Small tables with named rows and columns. After each table, cells are looked up by row and column.

Table melum
,gedum,nifab,vasilam,bem,gogevad,gis
budu,-52.20,92.10,-63.86,33.18,-22.20,29.41
fiv,-38.57,-12.22,48.93,28.67,30.68,45.27
bazume,-44.52,20.64,36.44,-14.11,-30.13,-31.71
mezul,33.52,9.12,88.74,31.62,11.62,20.22
levedim,70.34,71.43,3.10,22.11,-19.33,-34.90
sodura,-61.77,-21.92,-69.12,0.70,-33.99,31.40

What is the gogevad of bazume in melum? -30.13
What is the vasilam of fiv in melum? 48.93
What is the gogevad of sodura in melum? -33.99
What is the vasilam of levedim in melum? 3.10
What is the nifab of levedim in melum? 71.43
What is the nifab of fiv in melum? -12.22
What is the gis of mezul in melum? 20.22
What is the gedum of mezul in melum? 33.52
What is the gis of budu in melum? 29.41
What is the gogevad of mezul in melum? 11.62
What is the nifab of mezul in melum? 9.12
What is the nifab of bazume in melum? 20.64
What is the gis of levedim in melum? -34.90
What is the gis of bazume in melum? -31.71
What is the vasilam of sodura in melum? -69.12

Table vunaker
	dugele	luk	zetak	zuvano	nez	gepev	biru	fedu	miri	kod
rig	0.332	-0.182	-0.431	0.450	-0.341	0.205	-0.221	0.405	-0.224	-0.459
lut	0.418	-0.458	-0.523	-0.035	-0.268	0.204	0.563	-0.114	0.331	0.470
somapi	-0.445	-0.352	-0.292	-0.592	-0.428	0.398	-0.317	-0.557	-0.337	-0.228
doguluz	-0.520	-0.026	0.417	-0.360	0.188	-0.803	-0.004	-0.319	-0.288	-0.113
rir	-0.510	-0.268	-0.328	-0.490	-0.529	0.460	-0.403	-0.500	-0.357	-0.303
pilokuf	0.234	-0.675	-0.188	-0.028	-0.347	0.216	0.524	-0.603	-0.443	0.368
luv	-0.458	-0.328	-0.407	-0.579	-0.591	0.487	-0.411	-0.464	-0.368	-0.331
gapu	-0.262	-0.270	0.504	-0.157	0.628	-0.952	0.276	-0.139	-0.423	-0.203
ture	0.406	0.346	0.306	0.814	0.031	0.108	-0.804	0.215	0.138	-0.562
nid	0.372	0.295	0.288	0.564	-0.515	-0.133	-0.318	0.289	-0.460	-0.264
pulig	0.164	0.117	-0.480	0.105	0.351	-0.070	-0.304	0.429	0.566	-0.307

somapi, dugele -> -0.445
nid, biru -> -0.318
rir, kod -> -0.303
ture, nez -> 0.031
pilokuf, zuvano -> -0.028
pulig, dugele -> 0.164
gapu, zetak -> 0.504
rir, luk -> -0.268
pilokuf, biru -> 0.524
somapi, gepev -> 0.398
luv, nez -> -0.591
pulig, nez -> 0.351
nid, zuvano -> 0.564

sovik:
fields: sir, sinoda, sokogut, lig, mot, zas
gefino: [201, 179, 78, 94, 121, 181]
nuboket: [92, 182, 121, 164, 105, 139]
zit: [212, 162, 135, 115, 213, 56]
gadoto: [147, 218, 73, 100, 135, 128]
zop: [76, 188, 77, 215, 238, 195]
mal: [195, 187, 207, 93, 105, 162]
sedufo: [223, 51, 75, 136, 229, 184]
nus: [95, 144, 86, 128, 120, 220]
safavu: [175, 198, 135, 196, 75, 217]
gupu: [208, 155, 102, 159, 93, 123]

sir of safavu = 175
sokogut of gupu = 102
sir of gefino = 201
zas of sedufo = 184
mot of gefino = 121
zas of gupu = 123
sir of nus = 95
lig of gupu = 159
sokogut of gefino = 78
zas of zop = 195
zas of safavu = 217
sinoda of sedufo = 51
sokogut of zop = 77
sokogut of safavu = 135
mot of gupu = 93

bon =
|  | dobanu | budufep | lanari | kudal | gal |
|---|---|---|---|---|---|
| nof | 58775 | 3064 | -36616 | 27708 | 40568 |
| noti | -58667 | -39682 | 12936 | 1072 | 22965 |
| letiv | 10867 | 59674 | -63666 | -8706 | -26776 |
| mibov | 40469 | -1152 | -30665 | -11016 | 41034 |
| pir | 38698 | -3642 | 53808 | 43488 | -37172 |
| rutaruz | 1020 | -30180 | 26058 | 21240 | -41913 |
| pamam | 29929 | 19868 | -12969 | 48664 | 60051 |
| gogune | -32191 | 26479 | -6637 | 50432 | 52256 |
| leg | 54569 | -40200 | 35357 | 38322 | -39725 |
| kuv | 53174 | -59760 | -11943 | 21006 | -35427 |
| mave | -10590 | 37218 | 28151 | -28023 | -44951 |
| danel | -29781 | 36954 | 41687 | 59176 | 66541 |
| fafam | 47388 | 34836 | -48633 | 24830 | 38394 |

dobanu of mave = -10590
gal of pamam = 60051
dobanu of letiv = 10867
kudal of rutaruz = 21240
dobanu of danel = -29781
lanari of mave = 28151
budufep of gogune = 26479
budufep of mibov = -1152
gal of nof = 40568
lanari of pir = 53808
budufep of pir = -3642
Which row has the largest kudal? danel

